Below are the code and all the weights of a small trained network. Each question names an input and a class and asks about switching units off, where a switched-off unit gives its printed mean instead of its output.

import numpy as np


def w(rows, s, z=0):
    codes = np.array(rows[::2]) - 128.0
    scale = np.full(codes.shape[1], s)
    scale[-1] = z or s
    return codes * scale


def f(y):
    return np.maximum(y, 0)


def log_softmax(a):
    a = a - a.max(-1, keepdims=True)
    return a - np.log(np.exp(a).sum(-1, keepdims=True))


def net(x, mask):
    res = np.array(x, float).reshape(1, 6) / 4 @ E
    y = f(res @ A[0][:, :-1].T + A[0][:, -1])
    res = res + np.where(mask, y, B[0][:, -1]) @ B[0][:, :-1]
    return log_softmax(res[-1] @ U[:, :-1].T + U[:, -1])


A, B = {}, {}
E = w([
[125,131,130,128,126],'x0',
[117,144,107,114,109],'x1',
[89,160,100,99,98],'x2',
[209,173,237,99,87],'x3',
[107,2,136,55,73],'x4',
[212,173,64,12,205],'x5',
],0.0083)
A[0] = w([
[148,141,167,103,90,100],'n0',
[115,114,67,175,136,84],'n1',
[156,107,138,112,93,129],'n2',
[107,118,137,78,98,96],'n3',
[130,170,172,107,135,176],'n4',
[150,116,121,101,171,162],'n5',
[127,149,63,93,106,238],'n6',
[105,128,143,161,94,87],'n7',
[114,158,114,74,186,114],'n8',
[178,144,151,133,98,107],'n9',
[123,186,149,87,84,129],'n10',
[170,126,161,120,104,101],'n11',
[119,123,141,156,83,86],'n12',
[117,141,153,150,73,96],'n13',
[147,82,126,169,87,141],'n14',
[130,96,96,131,132,128],'n15',
[162,151,144,113,78,89],'n16',
[134,156,117,178,161,59],'n17',
[97,108,134,179,119,92],'n18',
[81,121,78,155,172,117],'n19',
[87,94,132,124,112,104],'n20',
[132,65,144,70,76,51],'n21',
[144,175,138,142,181,107],'n22',
[99,127,155,146,107,74],'n23',
[142,55,126,80,122,105],'n24',
[143,198,120,142,164,158],'n25',
[133,193,128,152,126,62],'n26',
[167,137,136,103,139,138],'n27',
[181,125,130,144,92,105],'n28',
[105,104,76,253,62,166],'n29',
[131,38,132,88,116,128],'n30',
[163,158,160,131,100,68],'n31',
[87,153,119,106,91,219],'n32',
[126,158,187,87,124,72],'n33',
[129,123,176,113,135,153],'n34',
[110,152,140,135,119,140],'n35',
[106,141,155,116,110,111],'n36',
[132,151,173,81,125,127],'n37',
[101,140,132,139,106,68],'n38',
[111,131,162,140,125,113],'n39',
[136,88,154,139,210,254],'n40',
[162,143,183,119,113,85],'n41',
[113,143,88,126,95,148],'n42',
[180,140,114,48,143,98],'n43',
[123,84,79,150,157,79],'n44',
],0.017,0.0067)
B[0] = w([
[36,167,98,98,114,170],'n0',
[54,210,106,185,122,177],'n1',
[154,159,188,210,174,163],'n2',
[153,145,141,156,179,160],'n3',
[105,142,173,111,111,182],'n4',
[159,78,108,97,50,186],'n5',
[159,141,185,98,78,210],'n6',
[170,92,74,109,133,167],'n7',
[192,74,87,93,86,193],'n8',
[92,166,114,111,111,168],'n9',
[73,161,169,136,152,175],'n10',
[51,103,136,88,144,167],'n11',
[189,114,50,114,143,163],'n12',
[185,84,82,113,96,168],'n13',
[122,131,122,80,75,181],'n14',
[70,182,145,148,114,161],'n15',
[77,153,87,160,145,163],'n16',
[138,153,123,167,214,161],'n17',
[157,81,82,94,107,178],'n18',
[66,222,114,143,100,196],'n19',
[93,118,136,119,147,170],'n20',
[155,105,126,171,211,191],'n21',
[127,124,167,133,188,180],'n22',
[154,90,74,94,121,157],'n23',
[155,154,154,188,233,195],'n24',
[176,120,156,149,174,202],'n25',
[155,119,129,154,198,164],'n26',
[149,84,124,101,78,176],'n27',
[75,158,125,124,113,152],'n28',
[208,107,143,92,130,248],'n29',
[152,163,161,159,222,210],'n30',
[85,142,93,188,142,161],'n31',
[165,121,224,163,70,180],'n32',
[103,132,80,128,134,165],'n33',
[86,145,114,104,69,164],'n34',
[175,103,162,103,110,149],'n35',
[86,89,143,89,60,145],'n36',
[97,150,101,145,75,175],'n37',
[131,69,100,94,147,143],'n38',
[190,103,88,122,111,152],'n39',
[111,150,187,109,2,205],'n40',
[74,161,46,136,132,173],'n41',
[120,165,144,191,125,157],'n42',
[157,70,68,87,87,217],'n43',
[27,196,83,81,66,174],'n44',
],0.0063,0.014)
U = w([
[169,91,71,122,88,71],'0',
[2,162,92,152,114,82],'1',
[151,146,175,175,231,83],'2',
[123,135,211,146,70,253],'3',
],0.012,0.0068)

Each question gives the input, the list of numbers given to net, and the class t.
The units are the neurons (one row each of A and B). Each row of codes is followed by its name. A weight is (code - 128) times the scale printed after its matrix; where a second scale follows, it is the last column's (A, B and U).
mask holds one flag per neuron, in row order. A switched-off neuron (its flag False) gives its mean, the last column of its row in B, instead of its output. The means were averaged over made-up inputs and are rounded, as every weight is.
A unit's drop is (log p(t) with every unit on - log p(t) with that unit switched off) / (log p(t) with every unit on - log p(t) with every unit switched off).
The circuit of an input: a set's keep is (log p(t) with only the set's units on - log p(t) with every unit switched off) / (log p(t) with every unit on - log p(t) with every unit switched off). Starting from the 12 units with the biggest drops (on a tie, the unit counted first), units are removed one at a time, each time the one whose removal leaves the highest keep (on an exact tie, the one counted first), for as long as the keep stays at least 0.8.
circuit, biggest first: the units of the circuit, biggest drop first
top k neurons: the k neurons with the biggest drops, biggest first
drop of u: that unit's drop, to one decimal
input [-3,-7,-5,7,-4,7], class 0: circuit, biggest first => [n43]
input [-6,-2,-1,4,0,3], class 1: top 3 neurons => [n29, n32, n41]
input [7,-2,2,-3,5,3], class 2: circuit, biggest first => [n24, n30]
input [-3,-1,5,-4,-4,2], class 3: circuit, biggest first => [n6, n41, n32]
input [2,4,-5,-5,-8,-4], class 2: top 2 neurons => [n29, n17]
input [-6,-2,5,0,-5,-4], class 2: circuit, biggest first => [n40, n26, n44]
input [-8,-6,-8,5,8,-8], class 0: top 2 neurons => [n14, n13]
input [-6,5,-5,-4,8,-5], class 2: circuit, biggest first => [n30, n24]
input [-2,-5,-2,-7,6,-7], class 0: top 2 neurons => [n29, n18]
input [-8,-8,-3,5,-7,7], class 0: top 4 neurons => [n43, n8, n5, n27]
input [-2,7,8,-8,-5,-8], class 0: top 2 neurons => [n29, n18]
input [0,6,8,-6,3,3], class 3: top 4 neurons => [n6, n32, n41, n0]
input [8,1,0,1,3,-2], class 2: drop of n6 => 0.2
input [5,-5,-4,8,-7,-6], class 1: drop of n31 => 0.1
input [0,-8,4,-7,2,5], class 1: circuit, biggest first => [n44]
input [8,-2,4,7,-4,1], class 1: drop of n23 => 0.0
input [0,-2,-2,-2,-5,8], class 0: top 2 neurons => [n8, n43]
